Each row has a name. Each question is about the rows just above it.

mebur: [  4  10   8   8 -37 -29   8 -65  90   5]
Rifop: [-35 -32  24 -21  12 -58 -45 -77  46   3]
nuge: [ 3  5 -5 19 13 -1  6  6  6  3]
kugu: [  18   68   48  -81   42 -100  -87  -22   41  -75]
guruz: [ -39    0   23  -59   -7 -103  -55  -37    6  -36]
zef: [-12 -17  16 -13  -6 -29 -16 -52  25  -1]
Satig: [-39 -16  23 -59  -7  16 -55 -37   6 -36]
lilif: [ -39  -16   23  -59   -7 -103  -55  -37    6  -36]
Count the entries of [  4  10   8   8 -37 -29   8]: : 7
Count the entries of [-39 -16  23 -59]: : 4
How many entries does [ -39    0   23  -59   -7 -103] have? : 6
Number of entries in [-39   0]: : 2

Zanek: [ 18 -40  68  74  -2  36   5 -21]
nika: [-19  11  45 -32  65  10  76 -11]
foraf: [ -19   11   45  -32   65 -100   36    2]
vegot: [ 71  58  44   4  55  23  56 -18]
Number of entries in [71 58 44  4 55]: : 5
Count the entries of [ 71  58  44   4  55  23  56 -18]: : 8
Number of entries in [-19  11  45 -32  65]: : 5
Count the entries of [71 58 44  4 55 23 56]: : 7

nuf: [  8  37 -16   5  -3  17   8  -7 -42 -37  62 -10  -3  20  -1   5  17  19
  -7 -21   1  30  38 -12  27  -1 -12   7  16   0 -36  -8 -16   0  15   2
 -29   8  20 -29 -37   9  21 -13 -12  -5  -6   2  42 -35  -1   4 -25 -15
  26 -11  -5]
zakeg: [  0 -21 -15   5 -39   7 -23 -23   8  12  34   9  -8 -15  -5   1   1   5
   0   2   9 -22  42  19   6   4   2  20  -4   4  26 -32 -24  -1   4  10
 -21   2  26  -6 -73 -23  25 -35 -13   2  26  -3 -14 -42  -3  -3  -1  54
  -7   8   1]
Mafo: [ 15  17  -7 -10  -2   3 -15  -8   8 -20   2   3  -8 -17 -24  -4   1  54
   6   9   8   2  58   6 -22   8   9   2  -8   3 -31 -10   8   5   5  -5
   2   1  20  -1 -28   6   0  10   9  -7  -1  32   3 -98  -4  -4   1  -1
  27 -13  26]
Darul: [  8  37 -16   5  -3  17   8  -7 -42 -37  62 -10  -3  20  -1   5  17  19
  -7 -21   1  30  38 -12  27  -1 -12   7  16   0 -36  13 -16 -12 -12 -13
   1   3 -30  34 -10  -1   2 -15  21  23 -17   0  48 -62  -9  -4  28 -19
  19   7  10]
Tes: [-21 -58  -8   2   4 -12  23  21  16  -2 -19  11  -4  -4   6  -1  12  12
 -15 -17   2   3   8  22  -6   3   5   4  -6  11 -15  16  22 -10   1  -5
  14   2   3  -1  33 -12  14 -18   0  -2 -20  -6 -21 -21 -12 -13 -27  21
 -24  -4   0]
Number of entries in [  0 -21 -15   5 -39   7 -23 -23   8  12  34   9  -8 -15  -5   1]: : 16
Number of entries in [ 15  17  -7 -10  -2   3 -15  -8   8 -20   2   3  -8 -17 -24  -4   1  54
   6   9   8   2  58   6 -22   8   9   2  -8]: : 29
Count the entries of [  8  37 -16   5  -3  17   8  -7 -42 -37  62 -10  -3  20  -1   5  17  19
  -7 -21   1  30  38 -12  27  -1 -12   7  16   0 -36  -8 -16   0  15   2
 -29   8  20 -29 -37   9  21 -13 -12  -5  -6   2  42 -35  -1   4 -25 -15
  26 -11  -5]: : 57
Number of entries in [  8  37 -16   5  -3  17   8  -7 -42 -37  62 -10  -3  20  -1   5  17  19
  -7 -21   1  30  38 -12  27  -1 -12   7  16   0 -36  13 -16 -12 -12 -13
   1   3 -30  34 -10  -1   2 -15  21  23 -17   0  48 -62  -9  -4  28 -19
  19   7  10]: : 57
Count the entries of [ 15  17  -7 -10  -2   3 -15  -8   8 -20   2   3  -8 -17 -24  -4   1  54
   6   9   8   2  58   6 -22   8   9   2  -8   3 -31 -10   8   5   5  -5
   2   1  20  -1 -28   6   0  10   9]: : 45
Number of entries in [  8  37 -16   5  -3  17   8  -7 -42 -37  62 -10  -3  20  -1   5  17  19
  -7 -21   1  30  38 -12  27  -1 -12   7  16   0 -36  -8 -16   0  15]: : 35
How many entries does [  8  37 -16   5  -3  17   8  -7 -42 -37  62 -10  -3  20  -1   5  17  19
  -7 -21   1  30  38] have? : 23

bisa: [-100   50   41   49   13   45  -82]
Zim: [ 50  29 -52  56 -21 103 -59]
folek: [-100   50   41   49   13   43  104]
gusa: [  3   7 -93  41  66 -20  31]
ruso: [ 49  49 -52  58  22   4  28]
lakud: [-50  29 -52  56 -21 103 -59]
Number of entries in [  3   7 -93  41  66 -20]: : 6
Count the entries of [ 50  29 -52  56 -21]: : 5
How many entries does [50] have? : 1
How many entries does [  3   7 -93  41  66] have? : 5
Count the entries of [ 50  29 -52  56 -21 103]: : 6
How many entries does [-50  29 -52  56] have? : 4

Med: [  10   19   67  -51  -18  -12   21   13   47   68   47   10   52   31
  -11   71  -37  -24    7  -41  -28   16  -48  -10   -1   -8  -26  -44
   24   26   -9  -20   13  -43  -35   -4  -13   28   54  -19   44 -102
  -79  -48   17  -47  -22]
lesod: [  10   19   67  -51  -18  -12   21   13   47   68   47   10   52   31
  -11   71  -37  -26    7  -41  -28   16  -48  -10   -1   -8  -26  -44
   24   26   -9  -20   13  -35  -36   -8  -11   27   57  -22   45 -104
  -84  -47   20  -46  -31]
dodis: [  10   19   67  -51  -18  -12   21   13   47   68   47   10   52   31
  -11   71  -37  -26    7  -41  -28   16  -48  -10   -1   -8  -26  -44
   24   26   -9  -20   13  -35  -35   -4  -13   28   54  -19   44 -102
  -79  -48   17  -47  -22]
fir: [   2   16   69  -48  -24  -11   21   14   40   72   52   14   59   33
  -26   67  -52  -24    1  -38  -25   20  -52  -12  -13  -17  -21  -45
   22   21  -17  -12    8  -39  -32  -10  -14   28   64  -16   47 -107
  -86  -45   26  -49  -37]
Count the entries of [  2  16  69 -48 -24 -11  21  14  40  72  52  14  59  33 -26  67 -52 -24
   1 -38 -25  20 -52 -12 -13 -17]: : 26
Number of entries in [ 10  19  67 -51 -18 -12  21  13  47  68  47  10  52  31]: : 14
Number of entries in [   2   16   69  -48  -24  -11   21   14   40   72   52   14   59   33
  -26   67  -52  -24    1  -38  -25   20  -52  -12  -13  -17  -21  -45
   22   21  -17  -12    8  -39  -32  -10  -14   28   64  -16   47 -107
  -86  -45   26  -49  -37]: : 47
Count the entries of [ 10  19  67 -51 -18 -12  21  13  47  68  47  10  52  31 -11  71 -37 -26
   7 -41 -28  16 -48 -10  -1  -8 -26 -44  24  26  -9 -20  13 -35 -35]: : 35
Number of entries in [ 10  19  67 -51 -18 -12  21  13  47  68  47  10  52  31 -11  71 -37 -26
   7]: : 19

Bemuf: [ 93  20 -42  -3  61  -8  18 -11   0 -24]
Nime: [ 93  20 -42  -3  61 -15  20  -8 -74 -25]
bapa: [ 93  20 -42  -3  61  -8  18 -11   0   0]
Number of entries in [ 93  20 -42  -3  61 -15  20]: : 7
Count the entries of [ 93  20 -42  -3  61 -15]: : 6

